Here is a tiny trained network, its code and every weight. The questions are about switching its units off for an input and a class, where a switched-off unit gives its printed mean instead of its output.

import numpy as np


def w(rows, s, z=0):
    codes = np.array(rows[::2]) - 128.0
    scale = np.full(codes.shape[1], s)
    scale[-1] = z or s
    return codes * scale


def f(y):
    return y / 2 * (1 + np.tanh(0.7978845608 * (y + 0.044715 * y**3)))


def log_softmax(a):
    a = a - a.max(-1, keepdims=True)
    return a - np.log(np.exp(a).sum(-1, keepdims=True))


def net(x, mask):
    res = np.array(x, float).reshape(1, 6) / 4 @ E
    y = f(res @ A[0][:, :-1].T + A[0][:, -1])
    res = res + np.where(mask, y, B[0][:, -1]) @ B[0][:, :-1]
    return log_softmax(res[-1] @ U[:, :-1].T + U[:, -1])


A, B = {}, {}
E = w([
[171,91,4,26],'x0',
[213,250,52,209],'x1',
[2,183,68,111],'x2',
[129,130,131,130],'x3',
[128,126,129,128],'x4',
[119,1,48,206],'x5',
],0.0065)
A[0] = w([
[56,149,183,204,3],'N1',
[79,92,156,112,34],'N2',
[188,102,185,134,27],'N3',
[106,135,169,250,96],'N4',
[129,92,120,179,199],'N5',
[93,101,96,175,60],'N6',
[163,52,46,152,64],'N7',
[85,84,187,118,24],'N8',
[124,93,112,177,150],'N9',
[146,112,103,134,146],'N10',
[89,199,149,77,189],'N11',
[167,161,155,86,172],'N12',
[136,154,149,105,15],'N13',
[122,200,148,97,21],'N14',
[162,170,87,107,103],'N15',
[143,99,109,128,26],'N16',
[120,120,169,163,43],'N17',
[55,97,154,102,38],'N18',
[155,151,100,174,58],'N19',
[136,151,163,98,94],'N20',
[112,98,103,189,51],'N21',
[151,167,93,140,125],'N22',
[139,166,161,103,89],'N23',
[119,66,149,95,97],'N24',
[146,107,177,92,129],'N25',
[130,162,193,157,81],'N26',
[134,75,126,52,75],'N27',
[115,92,145,79,100],'N28',
[147,81,118,184,94],'N29',
[151,140,107,67,72],'N30',
[8,152,98,136,54],'N31',
[191,146,131,150,99],'N32',
[101,104,152,98,71],'N33',
[107,137,169,164,72],'N34',
[175,107,156,125,24],'N35',
[73,149,101,114,82],'N36',
[183,75,178,108,104],'N37',
[49,172,104,127,14],'N38',
[131,162,81,179,144],'N39',
[117,171,78,154,25],'N40',
[177,155,178,92,184],'N41',
[137,126,92,93,21],'N42',
[151,139,76,106,102],'N43',
[156,169,154,103,115],'N44',
],0.015,0.0047)
B[0] = w([
[193,109,177,47,221],'N1',
[130,244,130,137,177],'N2',
[216,88,41,160,180],'N3',
[147,125,171,48,254],'N4',
[43,113,61,90,202],'N5',
[113,182,58,81,167],'N6',
[104,130,95,85,219],'N7',
[136,182,139,146,202],'N8',
[78,172,69,125,184],'N9',
[113,123,145,104,152],'N10',
[86,92,78,148,236],'N11',
[67,121,58,130,203],'N12',
[129,175,75,110,130],'N13',
[113,159,82,105,178],'N14',
[125,156,188,116,193],'N15',
[154,154,99,109,127],'N16',
[168,159,77,66,157],'N17',
[131,246,150,150,194],'N18',
[125,248,161,170,172],'N19',
[91,166,76,113,158],'N20',
[115,201,15,74,168],'N21',
[116,179,195,151,190],'N22',
[85,185,16,84,166],'N23',
[117,217,147,147,195],'N24',
[102,168,85,163,187],'N25',
[128,117,128,81,197],'N26',
[150,195,200,123,190],'N27',
[157,211,184,167,177],'N28',
[80,144,27,127,181],'N29',
[153,103,97,21,165],'N30',
[209,62,22,198,224],'N31',
[129,174,143,200,182],'N32',
[118,218,148,160,161],'N33',
[180,134,163,22,170],'N34',
[222,104,2,187,145],'N35',
[203,46,60,187,164],'N36',
[146,131,63,205,206],'N37',
[176,65,43,202,179],'N38',
[106,180,185,159,211],'N39',
[161,181,147,149,171],'N40',
[69,81,26,135,221],'N41',
[241,155,155,61,139],'N42',
[152,146,231,94,176],'N43',
[105,139,82,135,179],'N44',
],0.0065,0.0077)
U = w([
[197,99,44,180,73],'0',
[15,132,54,83,29],'1',
[105,188,144,163,70],'2',
[182,113,125,11,114],'3',
[83,108,106,131,253],'4',
[85,105,104,124,246],'5',
[37,39,180,155,135],'6',
[92,43,161,155,76],'7',
],0.013,0.015)

Each question gives the input, the list of numbers given to net, and the class t.
The units are the neurons (one row each of A and B). Each row of codes is followed by its name. A weight is (code - 128) times the scale printed after its matrix; where a second scale follows, it is the last column's (A, B and U).
mask holds one flag per neuron, in row order. A switched-off neuron (its flag False) gives its mean, the last column of its row in B, instead of its output. The means were averaged over made-up inputs and are rounded, as every weight is.
A unit's drop is (log p(t) with every unit on - log p(t) with that unit switched off) / (log p(t) with every unit on - log p(t) with every unit switched off).
The circuit of an input: a set's keep is (log p(t) with only the set's units on - log p(t) with every unit switched off) / (log p(t) with every unit on - log p(t) with every unit switched off). Starting from the 12 units with the biggest drops (on a tie, the unit counted first), units are removed one at a time, each time the one whose removal leaves the highest keep (on an exact tie, the one counted first), for as long as the keep stays at least 0.8.
circuit, biggest first: the units of the circuit, biggest drop first
unit that matters most: the unit with the biggest drop
top k neurons: the k neurons with the biggest drops, biggest first
drop when u is switched off: that unit's drop, to one decimal
input [7,6,-1,0,1,-7], class 1: circuit, biggest first : [N12 N41]
input [-5,2,-5,-2,0,-4], class 0: top 2 neurons : [N3 N35]
input [8,-6,6,4,6,-6], class 3: unit that matters most : N30
input [-1,6,7,-1,1,-2], class 0: circuit, biggest first : [N31 N38]
input [-2,-7,-5,6,-1,7], class 1: circuit, biggest first : [N5 N29]
input [6,-8,7,4,5,-7], class 2: circuit, biggest first : [N18 N28]
input [1,6,-7,0,7,8], class 1: top 3 neurons : [N5 N7 N29]
input [-8,-5,-8,5,1,4], class 0: top 3 neurons : [N37 N3 N35]
input [8,8,3,2,6,4], class 2: circuit, biggest first : [N39 N19 N22]
input [-3,7,-1,0,7,6], class 2: top 3 neurons : [N19 N39 N41]
input [-7,-6,-6,-6,-6,-2], class 3: circuit, biggest first : [N34 N1]
input [-6,-6,-7,-1,-4,6], class 0: top 2 neurons : [N3 N37]
input [-6,-5,-1,3,6,-4], class 3: top 2 neurons : [N1 N34]
input [-2,-7,8,6,-8,7], class 0: circuit, biggest first : [N31]
input [7,-6,4,-5,3,-4], class 3: top 3 neurons : [N30 N42 N27]
input [3,-7,-4,3,-1,7], class 1: top 3 neurons : [N7 N5 N29]
input [8,5,-5,-6,-1,5], class 3: circuit, biggest first : [N43 N7]
input [-3,-8,-8,-1,7,3], class 0: top 3 neurons : [N3 N37 N35]
input [4,-1,-7,8,8,-8], class 1: top 2 neurons : [N12 N41]
input [8,-1,4,4,-8,6], class 3: top neuron : [N42]
input [8,-7,4,0,-4,-1], class 3: top 2 neurons : [N30 N42]
input [-1,4,7,0,6,2], class 0: top 3 neurons : [N31 N38 N36]
input [-8,-1,3,7,-7,-6], class 3: top 2 neurons : [N1 N34]
input [8,-5,6,1,-1,-1], class 3: top 2 neurons : [N30 N42]
input [-3,2,-8,-3,-7,-7], class 0: drop when N3 is switched off : 0.5
input [-2,3,8,-6,5,2], class 0: drop when N31 is switched off : 0.2
input [0,7,-4,-6,-6,4], class 2: drop when N39 is switched off : 0.1
input [-8,6,-4,-3,4,-2], class 3: unit that matters most : N4
input [-7,-5,-7,5,7,8], class 1: drop when N9 is switched off : 0.3
